In the rows, zero is written as 128.
Here are made-up elements, facts about them, and rows of numbers that follow some of those facts. Name the element behind each unnamed row.

Some rows with their names:
sodon: [177 116 116 172 148 114 189 124 169 110  99 101 100 165  92 125 142 122
  82 134 134 152 100  93 137  93  78 127 140]
muri: [112 100 138 172 162 108 185  90 150 111  84 112  99 189  94 132 148  93
  58 155 133 154 156 100 116  82 112 142 171]
dimoska: [123  83 142 143 148 187 165  82 133 111 102 102 108 185 109 148 102 110
  94 154 151 165 100 104 120  87 178 121 140]
gruflavi: [166 120 118 159 150 139 182 109 144 115 115 105  79 168 106 127 112 138
  85 129 132 165  98  93 133 116 108 128 142]
drusun: [ 93  81 119 160 148 142 181 125 136 122 136  99  95 179  71 143 112 136
 114 122 141 166 112 122 145  87  94 127 135]
flofe: [133 107 123 144 148 152 183 100 133 115 124 106  72 174 108 126 101 135
  87 138 138 166 104  99 120 115 172 132 142]
nutrutrok: [ 81  70 116 138 149 109 186 126 149 108 129 103  76 183  98 120 103 134
 103 152 155 167  99 115 116  94 150 146 135]
drebur: [171 124 121 174 152 145 177 103 132 127 122 100  85 165  95 143 114 140
 111 117 128 168 124  96 146 108  88 124 145]
fletra: [ 79  68 122 145 148 132 188 120 140 111 126 101  98 186  86 133 104 131
 111 143 154 166 101 118 130  85 140 133 137]
tiplipe: [171 124 135 149 148 183 168  91 138 112 106 103  84 165 108 131 107 134
  66 134 132 167 101  91 127 123 172 120 152]
gretres: [124  80 141 153 148 185 164  81 132 115  97 102 114 184 109 151 101 101
 101 154 150 168 103 104 118  84 174 115 142]
duder: [114  81 117 156 149 145 169 129 137 120 134  97  85 172  76 137 116 135
 116 120 138 166 106 114 145  96  89 133 137]
flerubes: [119 107 119 145 147 126 189  99 131 115 119 108  66 179 110 122 105 137
  96 135 134 165 102 101 119 111 166 134 141]
brama: [107  77 135 148 148 156 187  85 139 108  88 107 110 185 106 138 105  97
  78 164 154 162  98 104 114  85 182 121 138]
poflos: [100  76 116 148 149 125 183 135 150 111 137  97  86 179  74 126 118 136
 109 127 147 167  98 117 140  91  82 138 138]
statrim: [170 119 117 176 150 110 191 116 152 116  91 105  94 168  93 129 137 128
  95 122 132 164 105  95 140  91  77 125 141]
ziplil: [102  78 123 158 149 170 157 115 134 124 137  96  95 172  76 147 111 138
 119 119 143 167 112 118 147  89 102 125 138]
veriki: [165 118 119 170 150 150 178 105 134 123 117 101  94 164  97 140 122 137
 102 119 130 168 112  95 143 107  85 123 142]
plaskidus: [150  82 127 158 161 156 156 140 173 116 134  93  79 164 111 124 140  95
  91 166 151 166 110 115 118  88 184 161 167]
bruska: [169 128 125 146 150 163 183  84 131 115 108 107  62 166 111 125 103 137
  71 137 130 168  97  92 121 128 173 124 163]
didren: [182 124 129 152 150 160 186  90 145 110  93 105  93 167 112 124 110 126
  69 144 134 164  96  89 119 115 160 127 156]

Facts:
γ: belongs to class; δ: uses
baga	γ	475; befla	γ	186; beplak	γ	186; bobrupo	γ	186; bragol	γ	186
brama	γ	186; bribro	γ	186; brigrel	γ	186; broskin	γ	186; brozoskem	γ	492
bruska	γ	186; buflu	γ	475; didren	γ	186; dimoska	γ	186; dotim	γ	492
draflir	γ	475; drebur	γ	186; dreruklen	γ	492; drigram	γ	186; drusun	γ	186
duder	γ	186; faska	γ	492; feliber	γ	186; figin	γ	475; flabrak	γ	492
flasta	γ	186; flate	γ	492; flebeklak	γ	492; fleplas	γ	475; flerubes	γ	186
fletra	γ	186; fligostun	γ	475; flira	γ	186; flofe	γ	186; gaskir	γ	186
gavim	γ	186; gidral	γ	186; gigron	γ	475; gopla	γ	492; gosam	γ	186
gretres	γ	186; grigetir	γ	186; grodorol	γ	186; grofurir	γ	186; gruduk	γ	475
gruflavi	γ	186; grufu	γ	492; grutum	γ	475; gugar	γ	186; gulas	γ	186
gunun	γ	492; kalus	γ	186; kido	γ	186; kizo	γ	186; klafler	γ	492
klarem	γ	475; kleski	γ	186; klufatu	γ	492; koze	γ	492; kuvok	γ	492
laple	γ	186; lepi	γ	475; lizil	γ	492; lotrek	γ	492; luflok	γ	186
minom	γ	475; mobegim	γ	475; muri	γ	492; namal	γ	186; nebri	γ	492
nitin	γ	186; noror	γ	186; nuler	γ	475; nutrutrok	γ	186; peskil	γ	186
petrer	γ	492; plabam	γ	186; plabrer	γ	186; plaskidus	γ	475; plistu	γ	492
plogin	γ	475; plozir	γ	475; poflos	γ	186; pomi	γ	492; rezafun	γ	186
rukam	γ	186; saston	γ	186; skaso	γ	186; skegror	γ	475; skeliflok	γ	492
skostus	γ	475; sodon	γ	186; stasan	γ	492; statrim	γ	186; steplun	γ	186
stibal	γ	186; stodo	γ	186; studrom	γ	186; stuter	γ	186; sutrol	γ	186
suvu	γ	492; takoplis	γ	492; taron	γ	492; tenis	γ	186; teron	γ	475
tiplipe	γ	186; tiskel	γ	475; tranan	γ	186; traplel	γ	186; trebrul	γ	492
trelir	γ	186; triflagom	γ	475; trugrom	γ	475; trupu	γ	492; vazu	γ	186
veriki	γ	186; vobu	γ	475; vupodam	γ	186; vutros	γ	475; zatrer	γ	475
zestuk	γ	475; zifasto	γ	186; ziplil	γ	186; ziskem	γ	186; zoplok	γ	475
zubror	γ	475; befla	δ	lepi; beplak	δ	stasan; bobrupo	δ	ziskem; bobrupo	δ	lepi
bragol	δ	sutrol; bragol	δ	lepi; brama	δ	plabam; bribro	δ	sutrol; brigrel	δ	skeliflok
broskin	δ	bribro; brozoskem	δ	tranan; bruska	δ	kido; bruska	δ	skeliflok; buflu	δ	gigron
didren	δ	kido; dimoska	δ	brama; dotim	δ	sutrol; draflir	δ	skeliflok; drebur	δ	kalus
drebur	δ	lepi; dreruklen	δ	zestuk; drigram	δ	grufu; drusun	δ	sutrol; duder	δ	bragol
faska	δ	stasan; feliber	δ	trugrom; figin	δ	bragol; flabrak	δ	lepi; flasta	δ	gruflavi
flasta	δ	gulas; flate	δ	zestuk; flebeklak	δ	flabrak; fleplas	δ	sutrol; fleplas	δ	lepi
flerubes	δ	befla; fletra	δ	trugrom; fligostun	δ	gopla; fligostun	δ	trupu; fligostun	δ	lepi
flira	δ	flabrak; flofe	δ	gosam; gaskir	δ	stodo; gidral	δ	bobrupo; gigron	δ	muri
gopla	δ	skeliflok; gosam	δ	befla; gretres	δ	plabam; grigetir	δ	baga; grodorol	δ	flira
grofurir	δ	zubror; grofurir	δ	trupu; gruduk	δ	bribro; gruflavi	δ	nitin; gruflavi	δ	plozir
grufu	δ	skaso; grutum	δ	kido; gugar	δ	ziskem; gugar	δ	stasan; gulas	δ	befla
kizo	δ	takoplis; kizo	δ	plistu; klafler	δ	grodorol; klarem	δ	bragol; klarem	δ	nuler
klufatu	δ	stodo; koze	δ	brama; kuvok	δ	triflagom; laple	δ	plozir; lizil	δ	muri
luflok	δ	zubror; luflok	δ	sutrol; minom	δ	lotrek; minom	δ	bribro; minom	δ	ziskem
mobegim	δ	suvu; mobegim	δ	lepi; mobegim	δ	sodon; muri	δ	lepi; namal	δ	luflok
namal	δ	fletra; namal	δ	steplun; nebri	δ	rukam; nebri	δ	stodo; nebri	δ	noror
nitin	δ	lepi; nutrutrok	δ	zubror; peskil	δ	gavim; peskil	δ	trelir; petrer	δ	muri
petrer	δ	lepi; plabam	δ	tenis; plabrer	δ	kido; plabrer	δ	petrer; plistu	δ	lepi
plozir	δ	rezafun; poflos	δ	bragol; pomi	δ	teron; rukam	δ	plabam; rukam	δ	muri
saston	δ	zubror; saston	δ	befla; skegror	δ	poflos; skegror	δ	steplun; skeliflok	δ	befla
skostus	δ	kuvok; skostus	δ	lizil; skostus	δ	gidral; statrim	δ	lepi; steplun	δ	nutrutrok
stodo	δ	befla; stodo	δ	sutrol; studrom	δ	befla; stuter	δ	statrim; sutrol	δ	lepi
suvu	δ	gavim; takoplis	δ	flate; takoplis	δ	kleski; taron	δ	lepi; tenis	δ	stodo
teron	δ	nutrutrok; teron	δ	befla; teron	δ	koze; tiplipe	δ	didren; tiskel	δ	tranan
tranan	δ	lepi; trebrul	δ	zubror; trelir	δ	dreruklen; trugrom	δ	tranan; trugrom	δ	stodo
vazu	δ	klarem; veriki	δ	statrim; vobu	δ	skaso; vupodam	δ	lepi; vutros	δ	skeliflok
zatrer	δ	lepi; ziplil	δ	sutrol; ziplil	δ	beplak; ziskem	δ	lepi; zoplok	δ	lepi

Rows to name:
No name comes twice in this set of rows, the named rows included.
[ 77  67 114 169 147 109 190 135 165 110 105 103 104 189  73 125 141 113
 112 135 146 152  99 118 129  80  73 140 137] -> sutrol
[ 91  76 133 149 148 159 183  83 132 117 115 104 109 188 104 148 104 122
 115 145 147 166 103 115 126  85 168 121 136] -> gaskir
[ 73  70 143 142 162 178 148  83 131 120  92 107  91 191  96 150 109  98
  92 155 148 167 154 124 121  96 180 140 165] -> nebri
[146 102 127 179 162 144 173 129 168 126  96  98 103 170 109 145 143  96
  99 157 134 167 146 104 118  86 182 160 174] -> gigron
[ 98  90 120 141 149 126 189 108 133 113 134 106  57 183 103 126 104 137
 102 134 140 167  99 111 124 121 169 139 138] -> saston
[119  93 114 171 149 113 190 114 145 115  92 105 103 180  90 132 128 113
 103 130 135 162 100 104 131  84  85 127 135] -> tranan
[ 79  72 121 155 147 112 188  99 134 108  85 110 112 188 101 134 110 100
 108 152 149 165  98 116 115  84 155 129 139] -> stodo
[113 109 126 143 163 101 187 116 151 108  85 111  47 191 105 120 128 129
  60 147 132 167 126 100 116 128 143 157 170] -> gopla
[134 117 137 163 163 120 173  89 135 121  84 110  68 190  93 135 142 103
  68 131 132 168 152 101 125 113 123 142 173] -> petrer
[134 106 142 164 164 139 160  87 142 116  84 108  98 192  94 142 147  95
  65 151 135 161 157 103 123  90 150 140 169] -> lizil
[127  81 120 161 148 144 177 123 148 115 131  96  98 175  76 141 132 129
 110 129 145 163 107 112 142  87  87 124 139] -> beplak
[102 109 120 141 162 103 191 113 170 107  81 113  46 189 108 121 131 109
  56 167 134 165 103  94 114 124 145 157 173] -> skeliflok
[141 106 133 155 163 107 164 124 165 113  89 104  54 190  77 123 144 122
  67 128 134 164 154 106 137 125  86 154 167] -> plistu
[169 120 127 162 162 166 165 135 171 123 121  96  64 162 114 124 119 104
  76 153 129 167 109  97 118 114 179 160 173] -> grutum

Now the same elements, written a new way:
Some rows with their names:
skeliflok: [129 183 102 121  80 126 105 157 134 101  88 145 159  80  96  77 111 113
  94 131 195 120  44 198 148 165 155  49 122 112 148 142 116 149 143  59
 131  79  89 161  92 154 197 143 133  80 129 219 149 127 143 139 137 179
 143]
plozir: [149 140 102 117  95 107 111 165 139  94 103 158 114  96  84  77 119 128
 101 130 114 152  91 138 139  90 141 107 127 138 145 116 137 146 115 119
 148  73 162 183  87 162  93 149 120 118 123 171  94 144 145 116 104 157
 151]
minom: [148 139 100 116  97 108 120 162 138  95 103 162 117  95  83  74 123 128
 100 138 113 150  96 141 134  86 149 107 120 143 154 105 139 145 119 120
 144  74 153 187 100 165 107 156 116 111 127 177  98 145 148 123 102 159
 140]
faska: [136 144 116 125  89 103 119 165 154  93 100 159 104  81 111  72 133 131
 114 170 141 151  60 148 154  89 159 110 133 145 147 149 131 140 126 112
 127  69 119 161  92 145 123 148 127 106 111 171  82 143 150 111 133 175
 128]
nebri: [140 149 108 129  77 113 118 164 165  85 106 166  92  70 112  51 128 137
 110 183 132 145  69 157 146  94 157 110 142 180 170 155 130 151 114 111
 120  73 107 164  71 168 125 155 108  91 108 171  98 138 152 103 136 165
 143]
gaskir: [167 148 121 137  86 123 111 159 159  84 113 172 112 109  90  40 100 133
 114 159 108 143  83 162 111 112 171 116 157 213 172 144 119 156 119 123
 118  98 104 179  67 163 120 164  94 106  77 164 126 143 145 109  94 176
 176]
tiskel: [149 141  98 122  89 114 112 162 149  92 101 164 110  88  87  64 110 130
  98 131 111 148  90 152 134  90 141 109 130 155 161 118 139 148 112 120
 140  82 157 186  77 175  88 155 108 118 119 172 100 140 149 115 110 149
 157]
kalus: [171 128 129 129  91  80 126 171 160 109 105 145 109 136  64  57 104 109
 120 161 118 165  79 151 137 104 173 136 152 138 137 138  92 159 147 114
 118  75 108 181 109 145 119 145 113 135  87 158  87 148 142 118  78 197
 154]
luflok: [155 132 118 110 108 117 128 157 128  90 115 170 135 138  87  70 157 132
 134 179 112 142 103 111 107  85 218 116 129 181 141 102 133 152 128 150
 139  78  96 184 147 123 189 170 112  94 119 176 110 157 145 128  78 210
 122]
poflos: [150 123 136 140 105 128  94 153 137 111  99 187 139 118 125  97 114 143
 119 110 115 170  63 141 133  83 194 111 159 162 120 150 135 104 148 146
 154 128 162 169 103  97  82 150 148 156  86 161 102 145 134 110 102 214
 178]
drigram: [160 138 128 129 106 109 112 164 140  91 105 158 125 126  93  67 112 130
 129 140 120 148  66 140 120 112 169 117 140 166 132 133 124 145 123 125
 128  86 122 173  92 134 124 154 117 124  81 159 102 147 142 121  92 190
 151]
tiplipe: [161 141 128 129 111 108 115 164 138  89 105 157 126 125  92  68 108 129
 128 139 120 147  65 143 118 112 165 116 137 167 134 129 125 142 124 120
 124  83 122 172  94 135 127 154 117 121  79 161 102 149 142 125  91 189
 146]
klafler: [134 144 113 126  88 107 117 165 152  92  99 160 105  78 115  72 135 135
 118 166 142 150  57 147 151  91 159 108 132 149 144 151 134 139 121 113
 129  70 121 159  89 143 125 149 126 106 111 170  84 139 151 110 135 174
 130]
noror: [171 130 127 130  89  81 124 170 161 108 106 146 108 136  65  57 104 111
 119 164 116 166  80 152 135 106 173 137 152 143 140 138  91 160 147 113
 118  73 106 181 108 148 117 145 113 130  85 158  90 147 141 117  77 194
 157]
kido: [173 141 129 132 107  74 127 173 152 106 107 145 120 136  59  64  94 109
 113 160 126 167  71 159 130 107 157 129 137 140 143 129  90 144 152 102
 111  69 107 176 115 147 119 145 123 118  76 163  89 147 145 131  74 193
 140]
flate: [136 143 114 126  87 103 115 166 155  95 101 162 103  82 114  73 133 134
 114 165 140 153  59 147 155  91 157 108 136 146 143 153 132 137 123 113
 130  69 124 158  88 142 117 145 129 110 112 168  81 142 149 108 135 175
 133]
brigrel: [162 167 127 132 128 107 117 160 125  90 102 155 156 121  80  79  87 122
 112 126 146 143  51 173 109 137 147  89 113 156 144 115 116 125 143  92
 116  83 112 168 105 137 147 154 130  95  71 184 121 141 145 153  88 188
 130]
brama: [160 142 128 119 114 108 108 168 130  65 113 146 113 129  97  62 122 138
 149 149 113 132  63 111 105 116 151 122 133 185 117 128 140 161  87 129
 127  67 121 166  70 139 131 152 105 111  72 145  90 155 143 114  93 176
 138]
dimoska: [160 139 128 124 108 110 111 163 136  82 108 153 122 128  94  67 116 133
 136 143 118 142  66 129 115 112 163 117 138 170 125 131 131 152 111 126
 128  80 122 170  86 133 128 154 113 123  80 156  97 150 142 119  93 186
 146]
flasta: [159 138 127 127 101 112 109 164 139  91 105 155 127 127  95  66 113 129
 129 137 122 144  66 141 119 116 172 112 145 163 127 135 124 150 123 123
 132  90 119 174  90 134 131 152 114 127  85 162 106 148 140 119  93 190
 158]
lotrek: [143 135 114 125  75  76 130 173 172 109 101 149  89  93  86  63 128 114
 107 190 140 168  70 156 170  86 164 125 142 120 151 155 102 151 146 102
 119  56 104 168 107 155 119 139 125 113 117 168  71 141 151 108 122 182
 131]

Name these rows:
No name comes twice in this set of rows, the named rows included.
[149 118 111 123  61 144 132 149 148 110  64 134 134 119 104  39  94 108
 164  94 135  97  52 185 125 154 211  96 152 117 124 130 132 200 127 120
 114 124  91 195  93 142 187 175  64 190 135 182 132 137 137 129 113 190
 169] -> befla
[163 166 129 133 129 102 118 162 127  90 104 155 153 121  79  77  89 123
 111 130 143 147  52 169 110 131 144  94 113 157 146 116 116 124 142  93
 113  78 114 168 106 139 142 154 130  95  67 181 115 142 146 151  87 189
 127] -> bruska
[147 122  97 120  89 112 137 158 148 103  82 155 106  90  91  64 106 122
 122 118 108 136  82 159 139  85 153 114 117 125 150 104 145 157 118 127
 127  85 153 193 100 166 104 168  94 153 136 173  85 142 152 129 115 154
 134] -> mobegim
[156 150  94 133  72 129 107 158 169  87 111 180  95  67  90  39  97 137
  81 147  96 147 105 171 127  90 135 110 152 207 201 135 133 154 106 120
 132  96 146 189  43 201  71 165  90 100 108 173 125 135 151  99 113 134
 185] -> trugrom
[159 138 117 127 109 122 130 153 139  95 113 182 136 121  91  65 132 136
 119 170 109 148  98 143 107  84 209 115 130 198 171 108 129 135 142 143
 126  96 100 185 138 134 165 179 111  96 105 182 119 151 148 133  83 205
 132] -> drusun
[163 144 130 130 115 102 119 164 136  87 105 154 129 125  86  70 104 127
 129 141 124 147  61 147 116 114 156 114 129 164 136 126 122 141 126 116
 119  79 118 171  97 137 129 156 119 115  75 163  97 148 145 131  88 186
 138] -> plabrer
[159 138 127 126 106 112 112 161 137  89 108 158 126 128  94  68 119 131
 132 144 117 146  71 133 116 108 173 115 140 170 130 130 129 146 121 128
 131  85 121 173  97 132 132 155 116 121  87 160 102 150 141 119  90 191
 149] -> namal
[153  99  95 124  75  95 168 162 169 122  64 142  90  93  77  47  89 103
 133 120 102 140  80 182 153  76 166 134 120  91 156 101 130 175 140 129
 107  87 139 207 120 177 103 176  72 192 147 169  65 140 155 135 112 156
 127] -> lepi
[132 143 113 119  89 107 112 168 147  81 102 153 102  85 118  71 144 137
 127 167 141 141  57 130 147  97 154 107 132 151 132 149 143 149 103 115
 132  62 122 156  79 143 131 146 123 105 111 165  82 145 149 107 138 170
 126] -> koze
[149 140 101 117  93 105 115 165 142  95 103 157 115  97  81  74 118 125
  98 134 115 151  93 140 138  90 144 108 127 139 148 114 135 149 117 117
 146  74 158 185  90 165  98 150 118 117 125 173  95 145 147 117 104 157
 150] -> vobu
[138 126 107 128  94 123  97 157 141 114  97 182 127  90 110  99 122 137
  89 105 112 171  90 142 152  68 165 102 143 133 136 130 145 112 139 136
 171 113 191 181  99 133  59 148 145 145 127 173  95 141 140 106 113 177
 175] -> klarem

Now the same elements, written a new way:
Named rows:
mobegim: [140 156 119 136 104 109 134 126 139 139 120  96 120 116 115  88 137 153
 120 117 123 157 107 101 131 118 113 114]
sodon: [141 131 126 118 108 130 130 154 129 136 116 182 129 113 130 123 111 107
 121 158 122  88 119 105 109 115 141  95]
saston: [138 134 128 114 111  90 126 108 126 134 122 138 127 169 145 110 182 107
 112 181 118  83 144 103 117 135 150  99]
vutros: [138 168 119 124 104  89 124 157 204 138 134  88 127 121 152  85 112 112
 115 116 119  98 103  86 107 141 123 223]
skeliflok: [143 125 128 115 140  88 123 111 136 136 201  88 122 139 217  83 105 110
 117 122 113 111 145 118 109 111 170 160]
dotim: [136 125 111 146 150 133 149 117 165 136 210 112 122 112 111  93 109 107
 108 111 119 152 168 108 115 105 118  97]
tiskel: [136 153 117 210 106 128 126 142 144 138 119  92 125 169 107  92 113 163
 112 119 122 152 105 120 111 125 118 138]
dimoska: [139 131 126 116 110 150 122 115 130 137 121 164 155 117 127 139 109 108
 116 121 126  97 106 129 110 157 128 110]
bragol: [139 129 123 107 182 106 134 122 147 137 117 100 118 110 118 188 172 108
 111 118 165 114 144  76 130 115 116 110]
takoplis: [138 127 115 185 113 121 121 119 130 138 151 100 125 134 148  90 106 108
 114 116 121 146 119 165 110 111 119  93]
bribro: [134 128 113 114 142 143 168 116 161 134 168 223 125 105 105 168 153 107
 110 117 120 102 131  94 135 115 123 154]
tenis: [136 129 189 131 115 211 133 120 132 133 113 100 164 144 104 124 107 112
 107 142 123 110 179 109 125 113 182 155]
zatrer: [138 161 146 114 106 105 138 124 133 139 118  94 118 117 121  85 154 153
 130 116 134 161 114  97 163 114 110 112]
triflagom: [142 160 115 191 100 123 148 171 143 138 121 108 122 118 114  89 112 121
 117 121 117 146 106  85 107 114 117  97]
namal: [136 131 119 118 112 115 123 121 130 135 119 152 146 123 115 139 133 109
 112 126 123  87 107 133 120 130 130 105]
fletra: [136 131 133 137 115 139 124 119 129 136 117 128 153 141 109 126 113 111
 113 140 124  97 108 146 130 129 146 123]
trugrom: [133 142 153 250 109 184 138 160 149 134 115  91 126 205 100  90 110 183
 106 122 121 161 127 117 117 114 121 171]
rukam: [140 137 118 109 103 183 124 111 134 135 120 169 176 136 166 180 107 111
 127 116 141  97 188 109 121 130 152 108]
buflu: [139 162 114 174 103 115 131 122 162 136 122  99 124 157 118  94 113 164
 114 117 120 148 107 108 111 126 119 128]
bobrupo: [136 131 164 111 111 115 122 120 127 137 116 123 123 112 127  92 148 111
 138 122 162 106 111 140 177 133 120  97]
noror: [141 131 128 116 108 135 132 154 129 137 115 180 133 116 126 122 110 106
 118 159 121  89 126 104 110 113 146  94]

Rows to name:
No name comes twice in this set of rows, the named rows included.
[137 166 124 130 104 102 132 128 140 139 119  94 120 119 122  87 140 137
 115 116 124 146 107  96 126 114 114 124] -> fligostun
[136 145 115 117 108 117 169 121 177 139 122  96 117 111 110  92 167 138
 112 114 123 162 128  77 149 112 111 139] -> fleplas
[139 130 110 115 112  87 123 215 132 132 119 161 141 131 135 150 146 152
 145 120 124  82 147 189 197 113 184 136] -> didren
[132 134 113 115 112 103 148 116 131 136 138 185 140 117 109 154 213 101
 106 118 120  82 145  82 127 111 125 106] -> luflok
[134 167 117 122 109  92 123 115 124 136 121 155 163 208 135 127 225 102
 107 124 121  78 119 114 117 113 123  93] -> nutrutrok
[141 189 113 127  98 132 136 117 187 137 121  99 125 185 160 118 110 189
 130 111 124 147 175 101 122 114 119 124] -> gigron
[139 205 113 203  98  92 146 137 132 138 121 104 126 179 122  90 170 106
 109 119 116 121 108  79 106 110 118  94] -> zubror

